Below are the code and all the weights of a small trained network. Each question names an input and a class and asks about switching units off, where a switched-off unit gives its printed mean instead of its output.

import numpy as np


def w(rows, s, z=0):
    codes = np.array(rows[::2]) - 128.0
    scale = np.full(codes.shape[1], s)
    scale[-1] = z or s
    return codes * scale


def f(y):
    return np.maximum(y, 0)


def log_softmax(a):
    a = a - a.max(-1, keepdims=True)
    return a - np.log(np.exp(a).sum(-1, keepdims=True))


def net(x, mask):
    res = np.array(x, float).reshape(1, 5) / 4 @ E
    y = f(res @ A[0][:, :-1].T + A[0][:, -1])
    res = res + np.where(mask, y, B[0][:, -1]) @ B[0][:, :-1]
    return log_softmax(res[-1] @ U[:, :-1].T + U[:, -1])


A, B = {}, {}
E = w([
[235,107,121,230,193],'x0',
[128,128,124,129,126],'x1',
[87,254,136,107,214],'x2',
[223,153,7,65,100],'x3',
[128,127,127,129,129],'x4',
],0.0092)
A[0] = w([
[117,209,114,136,180,92],'n1',
[186,69,138,135,96,131],'n2',
[111,80,251,147,87,160],'n3',
[104,164,112,134,156,99],'n4',
[205,104,99,189,185,132],'n5',
[71,120,179,200,109,59],'n6',
[99,130,127,104,35,142],'n7',
[113,140,119,120,169,185],'n8',
[157,134,146,149,120,254],'n9',
[120,231,155,75,180,91],'n10',
[119,125,96,137,108,89],'n11',
[144,154,76,43,71,126],'n12',
[180,97,151,161,158,101],'n13',
[97,148,227,187,157,141],'n14',
[168,135,85,221,177,81],'n15',
[102,56,142,94,31,138],'n16',
[124,184,136,94,174,97],'n17',
[106,174,151,139,141,130],'n18',
[102,137,211,146,96,71],'n19',
[121,96,123,183,59,80],'n20',
[198,152,42,80,108,96],'n21',
[94,165,164,50,98,129],'n22',
[91,111,195,134,147,95],'n23',
[145,143,137,148,115,226],'n24',
[174,158,145,207,175,105],'n25',
],0.011,0.012)
B[0] = w([
[177,60,144,97,140,185],'n1',
[137,119,127,120,196,185],'n2',
[157,190,100,132,134,225],'n3',
[150,101,141,123,149,153],'n4',
[69,146,185,77,141,212],'n5',
[198,158,156,131,96,167],'n6',
[59,117,169,125,159,190],'n7',
[135,135,87,137,170,196],'n8',
[80,181,18,119,174,252],'n9',
[165,84,127,103,154,209],'n10',
[151,133,144,131,141,131],'n11',
[135,195,186,146,140,210],'n12',
[79,131,188,135,137,164],'n13',
[178,194,100,100,99,223],'n14',
[88,111,255,135,116,181],'n15',
[152,99,140,122,207,208],'n16',
[140,64,149,127,157,174],'n17',
[141,59,106,129,154,173],'n18',
[168,171,191,161,110,160],'n19',
[181,62,130,78,181,154],'n20',
[192,225,193,182,66,208],'n21',
[74,117,179,145,133,199],'n22',
[163,184,152,129,67,171],'n23',
[93,202,41,140,169,225],'n24',
[76,96,166,116,74,188],'n25',
],0.0088,0.012)
U = w([
[195,187,163,113,83,60],'0',
[91,157,105,109,178,234],'1',
[34,124,209,87,133,103],'2',
[101,152,94,99,167,254],'3',
[187,82,134,90,215,62],'4',
[51,123,10,100,81,127],'5',
[109,71,124,122,25,78],'6',
[123,48,124,119,65,69],'7',
],0.012,0.007)

Each question gives the input, the list of numbers given to net, and the class t.
The units are the neurons (one row each of A and B). Each row of codes is followed by its name. A weight is (code - 128) times the scale printed after its matrix; where a second scale follows, it is the last column's (A, B and U).
mask holds one flag per neuron, in row order. A switched-off neuron (its flag False) gives its mean, the last column of its row in B, instead of its output. The means were averaged over made-up inputs and are rounded, as every weight is.
A unit's drop is (log p(t) with every unit on - log p(t) with that unit switched off) / (log p(t) with every unit on - log p(t) with every unit switched off).
The circuit of an input: a set's keep is (log p(t) with only the set's units on - log p(t) with every unit switched off) / (log p(t) with every unit on - log p(t) with every unit switched off). Starting from the 12 units with the biggest drops (on a tie, the unit counted first), units are removed one at a time, each time the one whose removal leaves the highest keep (on an exact tie, the one counted first), for as long as the keep stays at least 0.8.
units of the circuit, in order: the units of the circuit, biggest drop first
most important unit: the unit with the biggest drop
top k neurons: the k neurons with the biggest drops, biggest first
drop of u: that unit's drop, to one decimal
input [-4,3,7,-1,2], class 4: top 2 neurons -> n10, n1
input [-6,-1,-8,-4,8], class 1: most important unit -> n3
input [8,-1,5,0,-6], class 2: units of the circuit, in order -> n15, n25
input [7,-2,1,-3,1], class 2: top 2 neurons -> n15, n25
input [8,0,-3,4,-1], class 2: units of the circuit, in order -> n15, n5
input [8,8,3,4,1], class 2: units of the circuit, in order -> n15, n5
input [-8,5,0,3,-7], class 2: top 2 neurons -> n22, n7
input [5,-3,-5,6,-7], class 1: units of the circuit, in order -> n9, n5
input [-3,-5,-5,-4,-4], class 3: units of the circuit, in order -> n3, n15
input [7,3,4,-7,5], class 0: top 2 neurons -> n14, n6
input [-1,2,5,0,-1], class 4: units of the circuit, in order -> n10, n1, n17, n5
input [-2,-3,7,2,-5], class 4: units of the circuit, in order -> n10, n1, n17
input [8,8,2,3,-5], class 2: top 2 neurons -> n15, n5
input [-2,-4,-7,1,6], class 4: units of the circuit, in order -> n16
input [-5,-6,-1,6,1], class 0: top 2 neurons -> n21, n12
input [-5,-5,2,8,1], class 0: top 2 neurons -> n21, n12
input [-6,-2,6,6,1], class 0: top 3 neurons -> n21, n12, n9
input [5,7,7,-7,6], class 0: top 3 neurons -> n14, n23, n6
input [6,-6,-6,7,-6], class 0: top 2 neurons -> n21, n7
input [5,3,1,8,8], class 0: units of the circuit, in order -> n21
input [5,-3,0,0,-4], class 2: units of the circuit, in order -> n15, n5
input [-8,6,-3,7,4], class 2: top 3 neurons -> n7, n22, n14
input [5,6,-3,-8,-8], class 0: drop of n14 -> 0.1
input [-6,4,7,-3,2], class 4: drop of n1 -> 0.2
input [-1,-3,8,2,7], class 4: drop of n10 -> 0.1
input [-1,0,-2,6,-3], class 0: drop of n11 -> 0.0
input [-7,7,-4,5,1], class 2: most important unit -> n7
